Below is a small trained network, with its code and all its weights. Each question gives an input and a class and asks what happens when units are switched off, that is, made to give their printed mean instead of their output.

import numpy as np


def w(rows, s, z=0):
    codes = np.array(rows[::2]) - 128.0
    scale = np.full(codes.shape[1], s)
    scale[-1] = z or s
    return codes * scale


def f(y):
    return np.maximum(y, 0)


def log_softmax(a):
    a = a - a.max(-1, keepdims=True)
    return a - np.log(np.exp(a).sum(-1, keepdims=True))


def net(x, mask):
    res = np.array(x, float).reshape(1, 5) / 4 @ E
    y = f(res @ A[0][:, :-1].T + A[0][:, -1])
    res = res + np.where(mask, y, B[0][:, -1]) @ B[0][:, :-1]
    return log_softmax(res[-1] @ U[:, :-1].T + U[:, -1])


A, B = {}, {}
E = w([
[182,27,201,66,108,30,156,86],'x0',
[33,231,130,58,26,92,123,55],'x1',
[147,196,24,95,172,57,212,181],'x2',
[154,175,121,184,123,42,19,143],'x3',
[189,141,94,107,2,148,110,185],'x4',
],0.0094)
A[0] = w([
[121,191,98,147,182,148,67,104,154],'neuron 1',
[87,174,112,91,76,120,142,45,64],'neuron 2',
[146,187,77,101,146,36,182,137,64],'neuron 3',
[106,117,78,107,167,80,138,188,2],'neuron 4',
[99,156,161,94,231,96,119,42,99],'neuron 5',
[204,121,123,201,151,158,117,166,108],'neuron 6',
[112,103,188,133,102,186,117,79,33],'neuron 7',
[127,140,136,99,136,223,208,69,127],'neuron 8',
[105,211,109,147,74,109,85,81,126],'neuron 9',
[158,134,98,109,24,130,122,163,146],'neuron 10',
[144,128,200,140,123,129,7,111,128],'neuron 11',
[55,145,104,170,118,209,119,154,65],'neuron 12',
[111,44,167,65,92,78,167,85,74],'neuron 13',
[196,124,155,112,164,46,108,52,120],'neuron 14',
],0.013,0.0053)
B[0] = w([
[168,155,73,85,53,118,72,97,223],'neuron 1',
[56,36,146,129,191,53,229,124,231],'neuron 2',
[145,178,159,171,145,179,221,194,234],'neuron 3',
[115,189,171,193,178,154,186,137,179],'neuron 4',
[169,163,168,124,119,204,150,12,229],'neuron 5',
[125,57,76,97,181,96,146,67,229],'neuron 6',
[102,165,177,175,144,166,181,209,210],'neuron 7',
[168,131,27,174,43,88,150,113,227],'neuron 8',
[143,68,36,146,174,115,141,117,237],'neuron 9',
[166,139,189,81,88,210,139,36,227],'neuron 10',
[164,140,140,173,127,191,185,211,251],'neuron 11',
[111,192,109,48,175,122,146,176,226],'neuron 12',
[131,131,71,41,121,124,160,189,239],'neuron 13',
[149,167,44,82,100,80,88,128,217],'neuron 14',
],0.011,0.013)
U = w([
[123,176,191,165,166,144,141,219,68],'0',
[119,60,137,119,207,90,124,125,70],'1',
[134,184,111,84,104,94,85,172,138],'2',
[156,152,193,108,100,171,109,51,74],'3',
[158,150,116,156,75,87,107,149,224],'4',
[132,162,155,136,95,99,97,132,198],'5',
[28,143,248,216,65,27,2,152,5],'6',
],0.015,0.012)

Each question gives the input, the list of numbers given to net, and the class t.
The units are the neurons (one row each of A and B). Each row of codes is followed by its name. A weight is (code - 128) times the scale printed after its matrix; where a second scale follows, it is the last column's (A, B and U).
mask holds one flag per neuron, in row order. A switched-off neuron (its flag False) gives its mean, the last column of its row in B, instead of its output. The means were averaged over made-up inputs and are rounded, as every weight is.
A unit's drop is (log p(t) with every unit on - log p(t) with that unit switched off) / (log p(t) with every unit on - log p(t) with every unit switched off).
The circuit of an input: a set's keep is (log p(t) with only the set's units on - log p(t) with every unit switched off) / (log p(t) with every unit on - log p(t) with every unit switched off). Starting from the 12 units with the biggest drops (on a tie, the unit counted first), units are removed one at a time, each time the one whose removal leaves the highest keep (on an exact tie, the one counted first), for as long as the keep stays at least 0.8.
units of the circuit, in order: the units of the circuit, biggest drop first
k most important neurons: the k neurons with the biggest drops, biggest first
drop when u is switched off: that unit's drop, to one decimal
input [5,-2,4,4,-2], class 2: 2 most important neurons : [neuron 14; neuron 11]
input [3,0,7,-3,-2], class 0: most important neuron : [neuron 3]
input [-5,7,3,-4,-8], class 3: 2 most important neurons : [neuron 5; neuron 1]
input [-7,7,8,6,-8], class 0: 2 most important neurons : [neuron 3; neuron 4]
input [-6,4,-7,-6,-7], class 0: 3 most important neurons : [neuron 7; neuron 12; neuron 10]
input [-6,-7,-5,2,7], class 1: 2 most important neurons : [neuron 6; neuron 5]
input [-1,5,1,-8,-6], class 4: 3 most important neurons : [neuron 8; neuron 10; neuron 6]
input [-3,8,-1,8,-8], class 1: 3 most important neurons : [neuron 9; neuron 2; neuron 10]
input [2,1,-2,0,4], class 3: 2 most important neurons : [neuron 10; neuron 8]
input [-8,4,-7,-8,3], class 2: 2 most important neurons : [neuron 8; neuron 12]
input [2,8,-1,1,8], class 1: 2 most important neurons : [neuron 2; neuron 9]
input [5,-3,-3,-5,-5], class 2: units of the circuit, in order : [neuron 13; neuron 2]
input [2,-4,-3,-5,-5], class 3: drop when neuron 10 is switched off : -0.2
input [-4,-1,3,2,5], class 3: drop when neuron 10 is switched off : 0.6
input [0,4,-8,-3,5], class 0: units of the circuit, in order : [neuron 7]
input [2,-2,-5,7,-7], class 3: drop when neuron 11 is switched off : 0.0
